Here is a tiny trained network, its code and every weight. The questions are about switching its units off for an input and a target symbol, where a switched-off unit gives its printed mean instead of its output.

import numpy as np


def w(rows, s, z=0):
    codes = np.array(rows[::2]) - 128.0
    scale = np.full(codes.shape[1], s)
    scale[-1] = z or s
    return codes * scale


def norm(h):
    return h / np.sqrt((h * h).mean(-1, keepdims=True) + 1e-5)


def f(y):
    return y / 2 * (1 + np.tanh(0.7978845608 * (y + 0.044715 * y**3)))


def softmax(a):
    e = np.exp(a - a.max(-1, keepdims=True))
    return e / e.sum(-1, keepdims=True)


def log_softmax(a):
    a = a - a.max(-1, keepdims=True)
    return a - np.log(np.exp(a).sum(-1, keepdims=True))


def net(x, mask):
    ids = ['ΔΘΣαγεζλμξτψ'.index(c) for c in x.split()]
    T = len(ids)
    res = E[ids] + P[:T]
    r = norm(res)
    for j in range(2):
        rows = slice(3 * j, 3 * j + 3)
        q, k, v = (r @ M[0][rows].T for M in (Q, K, V))
        z = softmax(np.where(np.tri(T) > 0, q @ k.T / 3**0.5, -1e9)) @ v
        o = O[0][rows]
        res = res + np.where(mask[j], z, o[:, -1]) @ o[:, :-1]
    y = f(norm(res) @ A[0][:, :-1].T + A[0][:, -1])
    res = res + np.where(mask[2:6], y, B[0][:, -1]) @ B[0][:, :-1]
    return log_softmax(norm(res)[-1] @ U[:, :-1].T + U[:, -1])


Q, K, V, O, A, B = {}, {}, {}, {}, {}, {}
E = w([
[186,198,254,201,154],'Δ',
[114,102,165,81,80],'Θ',
[122,97,162,114,113],'Σ',
[177,165,189,83,149],'α',
[192,138,137,155,189],'γ',
[116,101,174,75,83],'ε',
[121,98,156,81,65],'ζ',
[105,74,142,68,106],'λ',
[164,81,132,98,138],'μ',
[133,62,125,60,113],'ξ',
[96,107,178,81,171],'τ',
[127,95,140,116,81],'ψ',
],0.0091)
P = w([
[126,80,152,158,114],'0',
[144,89,164,62,107],'1',
[90,173,71,142,127],'2',
[159,63,172,69,135],'3',
[102,106,128,166,115],'4',
[144,214,43,9,168],'5',
[101,159,80,127,124],'6',
[184,122,130,37,151],'7',
[99,136,105,141,114],'8',
],0.013)
Q[0] = w([
[223,65,151,121,127],'head 0',
[119,84,84,83,36],'head 0',
[33,108,154,159,111],'head 0',
[4,155,86,115,79],'head 1',
[119,44,210,110,100],'head 1',
[93,203,142,238,53],'head 1',
],0.016)
K[0] = w([
[158,81,137,194,64],'head 0',
[186,75,67,110,181],'head 0',
[87,74,167,69,205],'head 0',
[195,155,105,5,161],'head 1',
[130,30,188,125,126],'head 1',
[240,216,194,146,151],'head 1',
],0.016)
V[0] = w([
[90,214,216,144,153],'head 0',
[115,125,109,185,219],'head 0',
[216,169,120,123,34],'head 0',
[157,14,61,116,245],'head 1',
[168,169,170,211,206],'head 1',
[65,144,215,12,184],'head 1',
],0.013)
O[0] = w([
[126,86,68,78,89,109],'head 0',
[48,97,135,111,112,106],'head 0',
[159,148,70,156,202,52],'head 0',
[117,157,11,108,174,221],'head 1',
[131,204,139,79,100,40],'head 1',
[127,89,85,140,9,254],'head 1',
],0.013,0.008)
A[0] = w([
[159,133,169,45,107,61],'neuron 0',
[187,161,92,116,34,3],'neuron 1',
[168,157,168,7,170,119],'neuron 2',
[54,198,131,206,46,207],'neuron 3',
],0.018,0.0038)
B[0] = w([
[207,108,95,197,188,162],'neuron 0',
[175,147,176,4,180,254],'neuron 1',
[92,168,104,125,32,190],'neuron 2',
[15,148,175,233,187,216],'neuron 3',
],0.017,0.009)
U = w([
[166,91,98,88,79,112],'Δ',
[163,91,174,140,124,6],'Θ',
[189,140,100,163,31,79],'Σ',
[173,103,119,100,98,124],'α',
[45,84,144,100,73,214],'γ',
[165,99,149,134,114,27],'ε',
[174,112,171,144,146,44],'ζ',
[137,60,84,166,143,22],'λ',
[106,231,76,90,111,83],'μ',
[125,141,85,150,217,228],'ξ',
[170,125,173,8,158,189],'τ',
[142,204,215,144,117,202],'ψ',
],0.011,0.0018)

Each question gives the input, a string of symbols that net reads in full, and the target symbol t.
The units are the heads (3 rows each of Q, K, V and O) and the neurons (one row each of A and B). Each row of codes is followed by its name. A weight is (code - 128) times the scale printed after its matrix; where a second scale follows, it is the last column's (O, A, B and U).
mask holds one flag per unit, heads first, then neurons. A switched-off unit (its flag False) gives its mean, the last column of its rows in O or B, instead of its output. The means were averaged over made-up inputs and are rounded, as every weight is.
A unit's drop is (log p(t) with every unit on - log p(t) with that unit switched off) / (log p(t) with every unit on - log p(t) with every unit switched off).
The circuit of an input: a set's keep is (log p(t) with only the set's units on - log p(t) with every unit switched off) / (log p(t) with every unit on - log p(t) with every unit switched off). Starting from all 6 units, units are removed one at a time, each time the one whose removal leaves the highest keep (on an exact tie, the one counted first), for as long as the keep stays at least 0.8.
circuit, biggest first: the units of the circuit, biggest drop first
k most important neurons: the k neurons with the biggest drops, biggest first
heads that matter: for each layer, one digit per head in row order, 1 if its drop is at least 0.15 and else 0, layers parted by /
input τ Σ λ Δ Σ, target ψ: circuit, biggest first	[neuron 3; head 1]
input τ ε λ Δ τ ψ, target λ: circuit, biggest first	[head 1; neuron 1]
input τ ξ ψ μ τ τ, target ψ: heads that matter	01
input Θ μ τ μ Σ ξ ψ ψ, target Σ: circuit, biggest first	[head 1; neuron 2; neuron 0]
input ψ λ Σ γ ξ τ, target Σ: circuit, biggest first	[neuron 2; head 1; neuron 0; neuron 1]
input τ μ τ Δ μ α μ α, target μ: 2 most important neurons	[neuron 2; neuron 1]
input μ τ Σ γ Σ, target μ: circuit, biggest first	[head 1]
input Σ λ α Σ ξ τ μ τ α, target τ: circuit, biggest first	[head 0; neuron 1; head 1]
input μ τ Δ Δ, target μ: circuit, biggest first	[head 1; neuron 2]
input λ Θ τ τ τ Δ, target τ: heads that matter	11
input μ ε Σ ξ Δ Δ, target Σ: 3 most important neurons	[neuron 2; neuron 0; neuron 1]
input α α ψ α Σ τ ξ Δ, target Σ: heads that matter	01
input τ τ Δ ξ τ ε μ ψ ζ, target ξ: heads that matter	10
input Σ ε Σ μ τ μ, target Σ: heads that matter	01
input μ τ τ τ Σ τ τ Σ, target Σ: 2 most important neurons	[neuron 2; neuron 1]
input Θ τ τ μ ξ ε τ α, target ξ: circuit, biggest first	[head 1]
input Σ τ Θ μ μ τ μ Σ, target μ: 3 most important neurons	[neuron 2; neuron 1; neuron 3]
input τ λ ξ λ γ τ μ τ, target γ: heads that matter	10
input τ Σ ψ α μ τ Σ μ, target μ: circuit, biggest first	[head 1; neuron 2]
input ξ Σ μ, target ξ: most important neuron	[neuron 1]
input λ τ γ Δ ξ ε, target γ: heads that matter	11
input ψ ψ Δ λ, target ψ: circuit, biggest first	[head 1; head 0; neuron 2]
